Table B holds the same points as the rows below and some others, measured another way and shuffled. Each row below is followed by which row of B it is.
B, 72 rows:
[[  10  287   34  -57 -170 -149  212  293 -126  527 -496 -110 -137 -663
  -182   90 -624  118  -68  -10]
 [ -69  155    3   69 -224   98 -382  236   24  211  419  509 -275  175
   325  310 -207  136 -302 -189]
 [ 345  -47 -133  143   38  -71 -129   17 -207 -515  -57  730 -171   24
  -384  395  226 -269 -276 -127]
 [-132 -115 -133 -354 -301  201  -12 -103 -175  218  249 -263  -19  -46
    97  -38 -125  296  154  -74]
 [ 105  261   38   56 -145 -131  169  181 -222  359 -412  136 -223 -690
  -198  275 -544 -122   20  -95]
 [ 195 -171  547   52   32 -438  624  108   79  586 -393 -697    1 -773
  -109 -341 -366  181 -215   55]
 [ -64  -45 -191 -510 -314  453  -19 -318 -325   97  282 -394  -59   31
   292 -141 -253  215  437  -47]
 [  52 -465  262 -299  -21   81  -25 -122  145   96  496 -473   40  564
   335 -601  160  568 -545   99]
 [  18 -351 -121 -347 -154  254 -192 -215 -130 -179  499  -31   -6  513
   102 -171  256  316 -194  -37]
 [ 115 -147  -73 -540  -95  352  104 -358 -300  -10  -37 -483  -21  195
    90 -477 -249  275   25  148]
 [ 118   -7 -474 -437 -163  293  -48 -217 -473 -346 -228  178  -29   21
  -421   96  -41    8  132   13]
 [ 106 -424  168 -262 -130   85  222 -332 -119   30  355 -506   19  -12
   150 -256  134  184  123  -39]
 [ 347  -42  267 -179  111   80  106  -39  106 -239   20 -449  -10  223
   320 -462  -92  229 -180  140]
 [ 195  -57 -362 -282  -89  197 -114 -139 -337 -454  -98  315  -49  156
  -359  130  109  -11  -36   -9]
 [ 382   -4  330  196    4 -221  285   69  127 -247   93 -255  -36 -463
   170  143   72 -152  298 -156]
 [ 408 -143   37   86   58 -135   85  -32  -87 -495  -22  232  -56  -91
  -258  182  279 -176  -86  -93]
 [ 108  246  -78  -25 -140  -89   77  248 -107   89 -313   86 -100 -465
  -190  247 -313   12   40  -69]
 [ 252  -25  324   19   -6  -77  143   68  156  -40  152 -329  -49 -121
   322 -127  -69  116    6  -41]
 [ 187 -107   18 -344  -19  196   20 -143  -75 -181   68 -336   -3  267
   146 -374  -55  278 -121  109]
 [ 565 -154   43  -37  241 -120  182  -63  -83 -732 -332   68   22   56
  -392 -130  283 -116 -274  105]
 [  84 -249 -131 -174 -112  174 -227 -167 -212 -190  337  346 -126  377
   -56   42  165   94 -312  -69]
 [-101   70 -291 -358 -267  381 -331  -42 -199    2  284  153 -116  347
   196   36 -172  272  -23  -53]
 [ -83 -296 -210 -561 -260  289   70 -293 -289   87  188 -443   67   85
   -36 -262  -11  364  151   22]
 [ 416  272   64  310  -54 -195   62  256  118 -577   66  202  -69 -498
    82  599  153 -352  502 -273]
 [ 317 -378  160    7  154 -258  195  -68 -157  -75 -256  189  -66   -2
  -529 -190  128   38 -733   78]
 [ 152 -400  313   61  -38 -291  338 -104 -111  277   17 -155  -69 -403
  -234  -50   35   29 -258  -82]
 [  70  173 -405 -193 -259  255 -164  -71 -391 -236  -12  417 -158 -140
  -178  429 -133 -127  305 -161]
 [ 116  182  180  247 -123 -266   68  347   81  220  -67  175 -171 -520
    13  348 -254  -35  -76 -178]
 [ 367   60  221  134   30 -267  271  190  134 -248 -151 -212   10 -461
   -39  111   34  -54  124  -81]
 [ -78  118   16 -246 -287  190   79  -74 -214  467   33 -284 -158 -321
   240  -21 -533  144  239  -68]
 [ -42 -407  -59  -21 -173  -18 -319   70   67 -130  713  388  -20  462
    13  165  490  295 -449 -187]
 [  33  -39 -408 -322 -164  145  -49  -93 -476  -34 -332  343  -94  -77
  -569  127 -168   53 -183    5]
 [ 209   37  205   34  -12 -137  202   45 -144  203 -278    2 -173 -400
  -108    2 -344  -50 -185  -13]
 [  88  106   86 -164 -117  -28  158  159   29  181 -143 -400   -7 -293
    96 -127 -311  255   43   24]
 [  56  196 -307  -40 -250   23  -60  132 -272  -79 -153  407 -127 -424
  -308  534 -149 -136  234 -191]
 [ 100 -237 -114  -98 -191   50  -38 -114 -135 -248  359  129  -23   -4
   -76  227  287   15  127 -184]
 [  68  -75  -71   72 -267  -94   21   70  -54 -122  320  150  -36 -377
   -43  504  199  -85  340 -285]
 [ -35  160  -62   -3 -228   90 -258  210  -17  127  288  293 -188   11
   235  279 -195  123  -73 -161]
 [  32  265  -80   58 -121   -6 -352  415   76   37   58  524 -199  140
    85  264 -211  167 -435  -86]
 [ 184 -102  592  233  -19 -354  351  190  247  432  115 -462  -90 -509
   306 -106 -209  124 -135  -87]
 [ 183   45   90  -77  -33   44 -106  138   94 -138  147  -48  -69  186
   230  -93  -55  208 -200    0]
 [ -61  104 -165 -405 -300  378 -130  -58  -84    4  334 -355  -24  125
   417  -58 -194  320  371  -55]
 [ 219   61   45 -452  -49  278  120  -95   55 -262   25 -802   93  153
   414 -496 -160  352  289  144]
 [ 337 -143  333  179  100 -209   38  114  163 -167  143   70 -106   56
   100  -55  115   37 -414  -40]
 [  57 -341  134 -128 -144 -193  349  -77 -120  250  -27 -361   43 -438
  -258  -75   23  165  -25  -65]
 [ 444   49  513  481  164 -463   89  437  436 -236   94  107  -91 -197
   204  143  150  -47 -394 -120]
 [ -34  144 -212 -272 -295  280  -72  -72 -282  130   82   -9 -152 -175
   133  164 -346   66  329 -106]
 [ -42   77  110 -117 -208  129 -121  101   34  291  314 -118 -148   35
   426  -34 -297  267  -57  -81]
 [ 169  359   19    2 -153   58   14  167  -85   16 -101   13 -166 -384
   187  250 -393  -72  277 -123]
 [ 369  -34  491  329  103 -305   58  314  419 -218  322  -92  -50  -38
   375   35  198   70 -231 -108]
 [  98 -355 -219 -359  -47  119   42 -287 -449  -31 -187  172  -62  138
  -539 -172   16  115 -411   75]
 [  16   98  127  -64 -172  -17   82   97  -97  396  -52 -105 -162 -344
    99   31 -419  127  -50  -59]
 [ 437   82  217  180   83 -317  310  204  101 -315 -285 -140   -2 -511
  -145  135   28 -135   83  -66]
 [ 340  553  261  110  -83   37  127  270  203 -199  -27 -406 -122 -469
   639  155 -425  -96  635 -112]
 [ 274 -286  116 -104   20  -27  113 -149  -85 -240  113 -104  -17   58
   -78 -131  183   61 -174  -12]
 [ 252 -262  101  -94   94 -179  147   20  -94  -53 -277   31  -22   26
  -408 -243   30  164 -619  111]
 [-142  128  -17 -194 -252  139 -156  165  -59  454  136  -24 -163  -10
   238  -22 -440  331 -173  -44]
 [ 129 -377  298 -124  -79 -179  410 -129   19  194  106 -633   90 -354
   -10 -259   55  219   34  -30]
 [ 279  -16 -165 -147  -80  136  -69  -64  -79 -612  172   49   10   94
     7  167  254  -19  258 -104]
 [ 316   41  111  103   80 -212   71  199  -15 -138 -292  227 -109 -177
  -252   64  -86  -18 -401    6]
 [ 130  255   79  119 -125   10 -174  253   79  -19  175  241 -199  -75
   289  257 -202   18  -47 -152]
 [  95  -99   69 -246 -194   99  176  -89   24  -68  271 -594   80 -170
   287 -111   17  223  415  -69]
 [  87 -359 -387 -546 -100  353  -49 -491 -606 -190 -101  170  -77  346
  -489 -226   32  109 -257   97]
 [ 444  -72  244  159   57 -201  228   36  128 -505  127 -179   25 -286
    78  146  286 -148  251 -133]
 [  40 -101 -163  -14 -212   72 -169  -40 -226  -88  293  460 -167  -24
   -96  393  109  -61  -26 -207]
 [ 193  188  -28 -283 -110  154  121   16  -23 -176  -89 -488   21 -192
   225 -125 -236  157  395   22]
 [-197 -103 -191 -327 -387  223    8 -197 -377  418  203  -67 -122 -259
    -8  143 -282  142  243 -160]
 [ 259  -64   35  176  -20 -170 -140  240  162 -434  281  338  -25   82
   -14  294  361   25 -197 -161]
 [ 325 -208  299  128   70 -169   58   53  157 -270  250   -8  -48   77
   124  -43  247   42 -278  -69]
 [ 609  222  204  105  213 -218  369  115   -9 -498 -612 -176  -38 -498
  -212  -10 -143 -251   96   61]
 [ -76  174   20   21 -344   -1   76   97 -158  423  106   18 -188 -625
   142  409 -395  -51  390 -250]
 [ 351 -608 -190 -443  150   94   95 -432 -348 -606 -144   -5  113  520
  -633 -453  477  180 -558  198]]
Rows of B count from 0, top down.

[  -3  159  503  -11 -364  360 -325   32 -167 -374 -222  -93   42 -323
  -69   68 -451    5  439  -80 -682  299 -744 -423 -172]	19
[ 136   89  -80 -109   62   46 -169   40  -20  234   34  231   13  131
  100  -61   56  116 -292  -84  229   77  123   76  -82]	3
[  24   93   18 -131 -123  -76 -164   50   44  -11   32 -119  -91  -42
 -188  -49 -122  -48  158  -90 -212   91 -199 -108  155]	48
[-434 -169  398  230    2 -104  -24  134   39 -196 -326  -86  445 -344
 -166 -246 -130  -17  -21   64  -59  126    5  100  222]	2
[  93  165   95 -174 -194   53 -295  -26   52 -268  -82 -152 -166 -121
 -236  134 -291   -1  280  -46 -427  322 -625 -222  120]	52
[-159  -10   90  101  -31   -3  -10  211 -177  254   61   83  223  -31
   96 -284   56  -12  -73  -49   97 -234  357   44 -106]	21
[ 293  183 -181 -239   80   82 -315 -114   11  -81  -83  279 -179   97
   -5  258 -130  190 -335  -14  112  387 -386    4  -39]	44
[-237    5 -189  100  -11 -187    5  326 -249 -177  139 -265   46 -120
 -167 -112 -135  -87  296  231 -246 -304  -68 -137   77]	38
[ -23  -48 -231 -118  201 -335  -57  -58  212  215  -39  177   24   97
 -151  -82  126   14 -487  -69  453  109  271  355  336]	70
[  26   95 -161  -98  -10  -65 -101  120  -58  201  156   -3  -42   86
  -14 -105   55   25  -13  -21   56  -92  128   49   22]	17
[-308   21   -9   86 -183  -74  -41   28 -215 -170  -63  -68   85 -352
 -126   75 -169 -139   79   50 -151 -127 -178  190   27]	59
[ 434  331  179 -222 -282  485 -417   35 -247   21   58  185 -213   76
  191  127 -281  143  182 -189 -405  216 -535 -486 -446]	9
[ 253  134  -76 -225  198   69 -298    3  201   69  -60  137  -34  238
    0   13   49  298 -253   31  191  457 -133   16   67]	66
[  -4   10   34 -126   33 -140 -133    6  212  146  -36  -14   48   60
 -147 -153   43   39 -103  -98  101  204   70  101  250]	14
[-101   93  109   47 -235  156  -61   64 -313  299   80  203  105 -143
  192 -110  -18  -84  -62 -181   30 -284  222  107 -300]	18
[ 167  120   61 -122  -65   91 -162  145  -61  348  144  108   -1  170
  105 -216   35   59  -16 -180    8  -42  183 -147 -116]	41
[-239   31  -38   -5 -180 -130  -58 -106  -89  -49  -75   18    7 -302
 -154   96 -107 -162  -65  -75  -17  -50 -110  315  120]	16
[ -57  -74 -121   96  434 -115  -61  444   15   -3   21  -61  304  242
   25 -350  132  313 -144  336  237   50  276 -120   95]	30
[-255   85 -349  -41 -227 -193    1 -234 -241   17   33  150 -150 -354
 -128  314  -79 -264 -253  -85  156 -248  -73  576   41]	0
[  85  142   21 -235 -239 -108 -143   81  101  214  208 -249 -184   74
 -215 -187  -41 -118  380 -219 -304  -33  -43 -171  201]	53
[ 241  217 -209 -272    7   65 -262   -4   74  104  127   -1 -197  188
  -28   77   36  172    0   -1   20  235 -181   24   11]	29
[-123  104  165  -62 -322   78  -82  -80  -96  348   51   86   35 -174
   44  -96   28 -140   11 -297   -2 -132  184  256  -82]	65
[-322   18  -51  163 -200   17   -6  -51 -416  -44  -96  251  134 -416
   65  162 -147 -167 -256  -22   93 -281   -5  370 -215]	55
[-214    6  221  148 -136  181 -117  -88 -277  -30 -260  353  257 -360
  147   86 -144  -12 -361  -75  132   28  -55  276 -244]	50
[ 117  106 -295 -114   76 -187 -176  332  -69 -324  176 -330 -193  122
 -283  -25 -242   48  383  241 -420    6 -426 -492  195]	45
[ 162  181 -309 -181  123   -7 -174  272    6   80  273 -213 -120  282
  -35  -97  108  213  221  194  -57   34  -32 -144   24]	47
[ 268   86   -9 -143  136   94 -218   31   17  319   -6  385   42  241
  174 -100   62  197 -460 -145  329  184  177    2 -124]	11
[ -30  -68   89  -80  285 -182 -153   80  401   53 -178  -34  213  140
 -172 -247  132  222 -239   57  273  447  118  138  397]	36
[ 143   95  -47  -77   97   16 -211  273  -36 -103   56 -100   -5  159
  -66 -120 -130  153  140  131 -197  125 -212 -373   17]	68
[ 209  119 -174 -145  159  -50 -236  339   33 -185  135 -259  -97  246
 -156 -116 -125  197  293  226 -283  158 -313 -483  129]	37
